Here is a tiny trained network, its code and every weight. The questions are about switching its units off for an input and a class, where a switched-off unit gives its printed mean instead of its output.

import numpy as np


def w(rows, s, z=0):
    codes = np.array(rows[::2]) - 128.0
    scale = np.full(codes.shape[1], s)
    scale[-1] = z or s
    return codes * scale


def norm(h):
    return h / np.sqrt((h * h).mean(-1, keepdims=True) + 1e-5)


def f(y):
    return np.maximum(y, 0)


def log_softmax(a):
    a = a - a.max(-1, keepdims=True)
    return a - np.log(np.exp(a).sum(-1, keepdims=True))


def net(x, mask):
    res = np.array(x, float).reshape(1, 7) / 4 @ E
    u = 0
    for l in range(4):
        y = f(norm(res) @ A[l][:, :-1].T + A[l][:, -1])
        res = res + np.where(mask[u : u + 4], y, B[l][:, -1]) @ B[l][:, :-1]
        u += 4
    return log_softmax(norm(res)[-1] @ U[:, :-1].T + U[:, -1])


A, B = {}, {}
E = w([
[121,125,132,139,118,124,131,127,119,115,125,123],'x0',
[126,120,131,139,134,115,115,119,128,130,121,119],'x1',
[128,186,149,118,239,59,158,152,150,80,64,150],'x2',
[97,67,88,212,135,114,102,221,108,183,192,240],'x3',
[131,131,113,135,143,128,95,108,148,126,123,136],'x4',
[90,90,97,151,129,97,228,74,253,133,189,139],'x5',
[124,113,127,134,119,97,121,111,108,121,119,130],'x6',
],0.013)
A[0] = w([
[142,63,96,121,1,211,35,109,78,194,219,100,250],'L0N1',
[125,126,162,116,51,174,55,110,97,185,114,94,62],'L0N2',
[168,199,151,26,68,166,84,65,94,74,36,32,102],'L0N3',
[136,88,128,105,3,204,106,9,101,206,191,59,49],'L0N4',
],0.01,0.0021)
B[0] = w([
[127,72,238,145,76,174,141,103,97,164,126,174,238],'L0N1',
[167,87,59,101,128,202,158,149,86,67,147,182,178],'L0N2',
[108,161,111,128,181,121,158,77,89,169,161,116,249],'L0N3',
[88,179,81,112,154,58,35,158,198,102,157,4,221],'L0N4',
],0.012,0.015)
A[1] = w([
[127,162,101,137,173,94,134,175,103,131,123,168,2],'L1N1',
[168,145,123,123,80,104,157,100,194,105,107,76,84],'L1N2',
[135,94,122,151,121,94,102,209,150,118,159,181,24],'L1N3',
[180,159,150,133,106,137,21,250,45,143,49,169,70],'L1N4',
],0.019,0.0024)
B[1] = w([
[125,156,132,107,163,106,90,136,197,92,128,108,207],'L1N1',
[112,69,131,104,99,169,166,129,148,89,126,145,205],'L1N2',
[57,165,128,131,105,89,129,123,126,182,129,106,231],'L1N3',
[93,62,124,86,127,182,118,140,127,6,105,128,255],'L1N4',
],0.018,0.012)
A[2] = w([
[98,146,23,116,98,182,182,80,56,196,166,133,2],'L2N1',
[98,168,74,131,213,97,252,119,91,126,56,204,154],'L2N2',
[214,124,158,99,165,151,190,90,136,73,66,173,104],'L2N3',
[187,204,180,80,153,178,41,156,12,90,63,76,114],'L2N4',
],0.018,0.0009)
B[2] = w([
[140,72,73,169,111,156,129,116,122,101,120,118,202],'L2N1',
[119,153,222,95,106,107,125,153,137,117,85,166,235],'L2N2',
[212,187,95,71,91,108,153,118,138,135,127,83,204],'L2N3',
[49,170,89,178,140,83,62,142,86,251,158,152,249],'L2N4',
],0.019,0.014)
A[3] = w([
[170,13,60,109,149,247,98,123,117,14,127,92,119],'L3N1',
[84,1,45,232,103,215,137,105,49,188,172,161,77],'L3N2',
[142,58,5,208,51,169,159,86,152,218,245,36,190],'L3N3',
[121,103,194,228,142,33,180,167,226,207,192,216,3],'L3N4',
],0.016,0.0017)
B[3] = w([
[76,127,221,153,116,116,115,152,181,123,127,103,208],'L3N1',
[251,119,117,150,103,132,187,99,145,158,143,129,245],'L3N2',
[105,124,59,134,203,131,123,147,93,81,107,170,253],'L3N3',
[138,191,91,116,145,119,72,111,46,199,138,108,197],'L3N4',
],0.022,0.021)
U = w([
[195,101,7,197,176,141,104,101,68,183,167,167,153],'0',
[39,90,120,119,172,133,94,151,190,32,117,112,253],'1',
[78,245,139,88,122,54,55,127,94,242,98,143,82],'2',
[201,165,168,29,76,107,207,89,200,97,77,122,20],'3',
[193,45,243,176,7,182,121,144,145,163,143,162,28],'4',
],0.013,0.0021)

Each question gives the input, the list of numbers given to net, and the class t.
The units are the neurons (one row each of A and B). Each row of codes is followed by its name. A weight is (code - 128) times the scale printed after its matrix; where a second scale follows, it is the last column's (A, B and U).
mask holds one flag per neuron, layer by layer. A switched-off neuron (its flag False) gives its mean, the last column of its row in B, instead of its output. The means were averaged over made-up inputs and are rounded, as every weight is.
A unit's drop is (log p(t) with every unit on - log p(t) with that unit switched off) / (log p(t) with every unit on - log p(t) with every unit switched off).
The circuit of an input: a set's keep is (log p(t) with only the set's units on - log p(t) with every unit switched off) / (log p(t) with every unit on - log p(t) with every unit switched off). Starting from the 12 units with the biggest drops (on a tie, the unit counted first), units are removed one at a time, each time the one whose removal leaves the highest keep (on an exact tie, the one counted first), for as long as the keep stays at least 0.8.
circuit, biggest first: the units of the circuit, biggest drop first
most important unit: the unit with the biggest drop
k most important neurons: the k neurons with the biggest drops, biggest first
top k neurons in layer l: the k neurons of layer l with the biggest drops, biggest first
drop of u: that unit's drop, to one decimal
input [3,1,-8,-5,7,-1,6], class 0: most important unit : L0N1
input [5,-4,0,7,-8,-8,4], class 4: circuit, biggest first : L0N4; L3N3
input [7,-6,-2,0,-3,-7,6], class 0: 2 most important neurons : L2N4; L0N3
input [6,6,8,5,8,-1,1], class 1: circuit, biggest first : L1N4; L0N3
input [0,8,0,0,-2,3,-2], class 1: top 2 neurons in layer 0 : L0N1; L0N3
input [3,-8,0,-8,-2,-5,-4], class 0: circuit, biggest first : L2N1; L0N3
input [-4,-1,0,5,3,-4,-2], class 4: circuit, biggest first : L0N4; L3N3
input [-7,7,3,0,6,1,7], class 3: 3 most important neurons : L1N3; L2N4; L0N3
input [4,7,-1,-6,-3,1,-7], class 1: 4 most important neurons : L2N4; L0N1; L1N2; L3N1
input [-2,-4,1,6,-1,3,-5], class 2: 2 most important neurons : L0N1; L1N1
input [5,-2,2,0,-1,3,-7], class 3: 2 most important neurons : L0N4; L1N3
input [-7,-3,-6,1,8,0,5], class 4: 2 most important neurons : L0N1; L2N4
input [-4,-8,-1,-4,8,7,-5], class 1: 2 most important neurons : L2N2; L3N2
input [-5,-1,4,5,1,-7,-3], class 1: circuit, biggest first : L1N4
input [-7,-4,1,6,4,8,-7], class 2: top 2 neurons in layer 0 : L0N1; L0N4
input [0,-5,-5,-3,-5,4,4], class 1: 2 most important neurons : L0N4; L2N4
input [2,-2,-7,-4,-6,1,-1], class 1: 2 most important neurons : L0N4; L2N4
input [3,-2,0,-6,5,-7,3], class 0: 2 most important neurons : L2N1; L0N3
input [3,8,7,6,1,-3,-1], class 1: drop of L1N4 : 0.5
input [7,6,2,-5,6,8,7], class 3: drop of L0N4 : 0.9
input [8,3,4,-2,7,3,-7], class 3: drop of L0N4 : 0.1
input [3,-4,-2,-7,-7,-1,3], class 0: top neuron in layer 0 : L0N3
input [1,-8,0,4,4,0,-5], class 4: drop of L0N4 : 0.2
input [3,3,-3,0,-8,-3,7], class 0: 2 most important neurons : L2N4; L2N2
